Here is a tiny trained network, its code and every weight. The questions are about switching its units off for an input and a class, where a switched-off unit gives its printed mean instead of its output.

import numpy as np


def w(rows, s, z=0):
    codes = np.array(rows[::2]) - 128.0
    scale = np.full(codes.shape[1], s)
    scale[-1] = z or s
    return codes * scale


def f(y):
    return np.maximum(y, 0)


def log_softmax(a):
    a = a - a.max(-1, keepdims=True)
    return a - np.log(np.exp(a).sum(-1, keepdims=True))


def net(x, mask):
    res = np.array(x, float).reshape(1, 3) / 4 @ E
    y = f(res @ A[0][:, :-1].T + A[0][:, -1])
    res = res + np.where(mask, y, B[0][:, -1]) @ B[0][:, :-1]
    return log_softmax(res[-1] @ U[:, :-1].T + U[:, -1])


A, B = {}, {}
E = w([
[218,225,191],'x0',
[152,39,254],'x1',
[235,69,29],'x2',
],0.0086)
A[0] = w([
[78,95,138,116],'N0',
[105,24,95,65],'N1',
[32,145,182,55],'N2',
[186,133,190,115],'N3',
[166,210,108,113],'N4',
[185,72,136,128],'N5',
[220,73,48,2],'N6',
[186,141,204,106],'N7',
[78,2,158,113],'N8',
[221,155,170,66],'N9',
[45,126,46,111],'N10',
[37,221,115,127],'N11',
[70,223,196,55],'N12',
[160,232,123,87],'N13',
[196,131,201,117],'N14',
[189,146,64,120],'N15',
[205,100,55,110],'N16',
[215,143,182,81],'N17',
[165,143,48,127],'N18',
[62,45,103,78],'N19',
],0.0088,0.0061)
B[0] = w([
[103,179,101,179],'N0',
[64,161,97,213],'N1',
[52,109,166,207],'N2',
[94,161,81,201],'N3',
[92,144,64,216],'N4',
[23,55,194,200],'N5',
[1,134,156,223],'N6',
[119,175,118,210],'N7',
[112,192,83,254],'N8',
[70,132,116,202],'N9',
[143,185,86,236],'N10',
[94,62,213,241],'N11',
[51,119,166,224],'N12',
[78,178,82,219],'N13',
[115,202,96,216],'N14',
[55,100,180,232],'N15',
[32,116,169,251],'N16',
[32,156,107,204],'N17',
[89,66,216,239],'N18',
[59,171,116,216],'N19',
],0.0097,0.0058)
U = w([
[113,146,110,194],'0',
[99,94,191,65],'1',
[108,202,21,58],'2',
[154,115,126,247],'3',
[247,101,131,60],'4',
[251,86,110,57],'5',
[222,103,90,51],'6',
[229,87,132,51],'7',
],0.016,0.015)

Each question gives the input, the list of numbers given to net, and the class t.
The units are the neurons (one row each of A and B). Each row of codes is followed by its name. A weight is (code - 128) times the scale printed after its matrix; where a second scale follows, it is the last column's (A, B and U).
mask holds one flag per neuron, in row order. A switched-off neuron (its flag False) gives its mean, the last column of its row in B, instead of its output. The means were averaged over made-up inputs and are rounded, as every weight is.
A unit's drop is (log p(t) with every unit on - log p(t) with that unit switched off) / (log p(t) with every unit on - log p(t) with every unit switched off).
The circuit of an input: a set's keep is (log p(t) with only the set's units on - log p(t) with every unit switched off) / (log p(t) with every unit on - log p(t) with every unit switched off). Starting from the 12 units with the biggest drops (on a tie, the unit counted first), units are removed one at a time, each time the one whose removal leaves the highest keep (on an exact tie, the one counted first), for as long as the keep stays at least 0.8.
circuit, biggest first: the units of the circuit, biggest drop first
top k neurons: the k neurons with the biggest drops, biggest first
drop when u is switched off: that unit's drop, to one decimal
input [-2,-2,-5], class 1: circuit, biggest first : (N11)
input [5,-2,5], class 1: circuit, biggest first : (N18 N15)
input [-7,2,-4], class 2: circuit, biggest first : (N8 N18)
input [-5,1,2], class 2: top 2 neurons : (N11 N8)
input [-3,-4,4], class 0: top 3 neurons : (N11 N10 N5)
input [8,0,8], class 1: circuit, biggest first : (N18 N15)
input [-5,8,3], class 0: top 2 neurons : (N5 N8)
input [6,-7,1], class 0: top 2 neurons : (N18 N11)
input [4,-3,-8], class 1: top 2 neurons : (N11 N12)
input [3,7,-7], class 0: top 3 neurons : (N14 N18 N3)
input [6,4,4], class 2: drop when N14 is switched off : 0.3
input [0,7,-7], class 0: drop when N14 is switched off : 0.2
input [-1,-4,5], class 1: drop when N18 is switched off : 0.2
input [0,-8,-4], class 0: circuit, biggest first : (N11)
